Below is a small trained network, with its code and all its weights. Each question gives an input and a target symbol and asks what happens when units are switched off, that is, made to give their printed mean instead of their output.

import numpy as np


def w(rows, s, z=0):
    codes = np.array(rows[::2]) - 128.0
    scale = np.full(codes.shape[1], s)
    scale[-1] = z or s
    return codes * scale


def norm(h):
    return h / np.sqrt((h * h).mean(-1, keepdims=True) + 1e-5)


def f(y):
    return np.maximum(y, 0)


def softmax(a):
    e = np.exp(a - a.max(-1, keepdims=True))
    return e / e.sum(-1, keepdims=True)


def log_softmax(a):
    a = a - a.max(-1, keepdims=True)
    return a - np.log(np.exp(a).sum(-1, keepdims=True))


def net(x, mask):
    ids = ['αβγδεζηθλμξστφω'.index(c) for c in x.split()]
    T = len(ids)
    res = E[ids] + P[:T]
    r = norm(res)
    for j in range(3):
        rows = slice(2 * j, 2 * j + 2)
        q, k, v = (r @ M[0][rows].T for M in (Q, K, V))
        z = softmax(np.where(np.tri(T) > 0, q @ k.T / 2**0.5, -1e9)) @ v
        o = O[0][rows]
        res = res + np.where(mask[j], z, o[:, -1]) @ o[:, :-1]
    y = f(norm(res) @ A[0][:, :-1].T + A[0][:, -1])
    res = res + np.where(mask[3:15], y, B[0][:, -1]) @ B[0][:, :-1]
    return log_softmax(norm(res)[-1] @ U[:, :-1].T + U[:, -1])


Q, K, V, O, A, B = {}, {}, {}, {}, {}, {}
E = w([
[122,161,153,135,166],'α',
[128,141,77,134,166],'β',
[135,169,166,117,154],'γ',
[114,146,202,138,146],'δ',
[127,132,87,146,153],'ε',
[6,163,24,228,49],'ζ',
[122,186,121,111,173],'η',
[127,136,158,132,162],'θ',
[104,166,110,97,166],'λ',
[94,116,108,141,178],'μ',
[85,91,184,145,130],'ξ',
[114,140,136,110,100],'σ',
[97,128,86,104,112],'τ',
[97,116,124,97,141],'φ',
[191,126,74,120,140],'ω',
],0.02)
P = w([
[121,197,190,48,195],'0',
[118,179,204,31,163],'1',
[128,148,203,25,140],'2',
[133,91,207,34,115],'3',
[135,59,195,38,107],'4',
[133,3,199,44,93],'5',
],0.0048)
Q[0] = w([
[251,154,63,133,70],'head 0',
[142,139,153,148,92],'head 0',
[121,123,157,86,99],'head 1',
[131,84,140,55,156],'head 1',
[184,146,107,215,102],'head 2',
[108,150,132,136,101],'head 2',
],0.023)
K[0] = w([
[252,180,237,120,245],'head 0',
[118,202,118,188,169],'head 0',
[181,56,148,65,145],'head 1',
[182,43,137,97,37],'head 1',
[113,232,130,221,145],'head 2',
[128,172,120,104,187],'head 2',
],0.014)
V[0] = w([
[73,44,117,132,131],'head 0',
[114,158,110,228,103],'head 0',
[64,134,55,96,107],'head 1',
[37,140,155,134,126],'head 1',
[62,147,56,155,173],'head 2',
[147,83,138,40,254],'head 2',
],0.018)
O[0] = w([
[198,70,151,171,158,134],'head 0',
[69,134,134,162,240,37],'head 0',
[95,106,162,93,37,136],'head 1',
[154,194,241,112,114,154],'head 1',
[200,180,97,222,129,106],'head 2',
[204,183,58,3,164,250],'head 2',
],0.011,0.015)
A[0] = w([
[63,219,65,212,126,205],'neuron 0',
[139,58,168,127,79,195],'neuron 1',
[94,81,142,162,233,6],'neuron 2',
[158,127,153,216,28,10],'neuron 3',
[53,160,123,162,56,146],'neuron 4',
[155,124,169,52,134,100],'neuron 5',
[127,186,72,194,91,168],'neuron 6',
[155,219,53,151,145,134],'neuron 7',
[56,91,146,174,120,222],'neuron 8',
[196,181,179,104,96,208],'neuron 9',
[140,151,230,113,203,248],'neuron 10',
[89,61,6,114,91,118],'neuron 11',
],0.012,0.0022)
B[0] = w([
[33,57,136,188,172,142],'neuron 0',
[133,216,111,140,149,168],'neuron 1',
[233,187,120,190,106,136],'neuron 2',
[178,178,54,223,87,138],'neuron 3',
[112,53,125,154,195,143],'neuron 4',
[68,102,116,166,146,242],'neuron 5',
[100,38,133,110,89,141],'neuron 6',
[78,121,165,202,135,187],'neuron 7',
[123,151,42,123,132,135],'neuron 8',
[98,99,192,187,144,249],'neuron 9',
[150,79,30,115,95,192],'neuron 10',
[135,131,7,137,61,184],'neuron 11',
],0.017,0.011)
U = w([
[174,2,155,144,188,145],'α',
[39,88,177,102,77,205],'β',
[252,128,160,31,96,82],'γ',
[244,178,143,170,183,162],'δ',
[196,144,150,225,49,138],'ε',
[53,106,98,239,186,72],'ζ',
[94,191,116,156,178,112],'η',
[119,168,116,109,174,60],'θ',
[142,160,118,92,197,122],'λ',
[124,173,114,151,190,98],'μ',
[168,117,104,162,172,71],'ξ',
[122,96,10,94,75,167],'σ',
[152,232,137,133,124,153],'τ',
[86,112,124,90,225,46],'φ',
[112,130,75,212,117,1],'ω',
],0.012,0.0033)

Each question gives the input, a string of symbols that net reads in full, and the target symbol t.
The units are the heads (2 rows each of Q, K, V and O) and the neurons (one row each of A and B). Each row of codes is followed by its name. A weight is (code - 128) times the scale printed after its matrix; where a second scale follows, it is the last column's (O, A, B and U).
mask holds one flag per unit, heads first, then neurons. A switched-off unit (its flag False) gives its mean, the last column of its rows in O or B, instead of its output. The means were averaged over made-up inputs and are rounded, as every weight is.
A unit's drop is (log p(t) with every unit on - log p(t) with that unit switched off) / (log p(t) with every unit on - log p(t) with every unit switched off).
The circuit of an input: a set's keep is (log p(t) with only the set's units on - log p(t) with every unit switched off) / (log p(t) with every unit on - log p(t) with every unit switched off). Starting from the 12 units with the biggest drops (on a tie, the unit counted first), units are removed one at a time, each time the one whose removal leaves the highest keep (on an exact tie, the one counted first), for as long as the keep stays at least 0.8.
units of the circuit, in order: the units of the circuit, biggest drop first
unit that matters most: the unit with the biggest drop
top k neurons: the k neurons with the biggest drops, biggest first
which heads matter: for each layer, one digit per head in row order, 1 if its drop is at least 0.15 and else 0, layers parted by /
input σ μ λ τ, target ε: units of the circuit, in order => [head 2; head 0]
input μ τ δ, target ε: units of the circuit, in order => [head 2]
input σ φ δ, target γ: units of the circuit, in order => [head 2; head 0]
input σ θ ζ β, target β: which heads matter => 100
input ξ β ξ σ ε, target β: units of the circuit, in order => [head 1; head 2]
input λ ξ ω λ φ φ, target γ: units of the circuit, in order => [head 0; head 2]
input ω η τ τ σ, target ε: units of the circuit, in order => [head 2; head 0]
input σ μ η, target β: which heads matter => 000
input ε ω τ σ ξ, target ε: units of the circuit, in order => [head 0; head 2; neuron 1]
input λ δ σ σ σ γ, target β: which heads matter => 001
input σ β σ μ, target β: which heads matter => 010
input θ μ η, target δ: which heads matter => 001
input α ξ γ δ, target α: which heads matter => 000
input η τ β, target ε: units of the circuit, in order => [head 2; head 1]
input σ δ ξ γ, target α: unit that matters most => head 1
input τ μ λ, target ε: units of the circuit, in order => [head 2; head 1]
input η ξ ξ ξ α, target α: which heads matter => 000
input ξ φ ξ, target γ: which heads matter => 001
input θ ω θ ξ μ, target α: which heads matter => 100
input σ μ ξ ξ, target α: which heads matter => 110
input ζ γ ε ξ δ, target δ: unit that matters most => head 0
input σ β τ γ γ ζ, target ζ: top 3 neurons => [neuron 0; neuron 7; neuron 10]
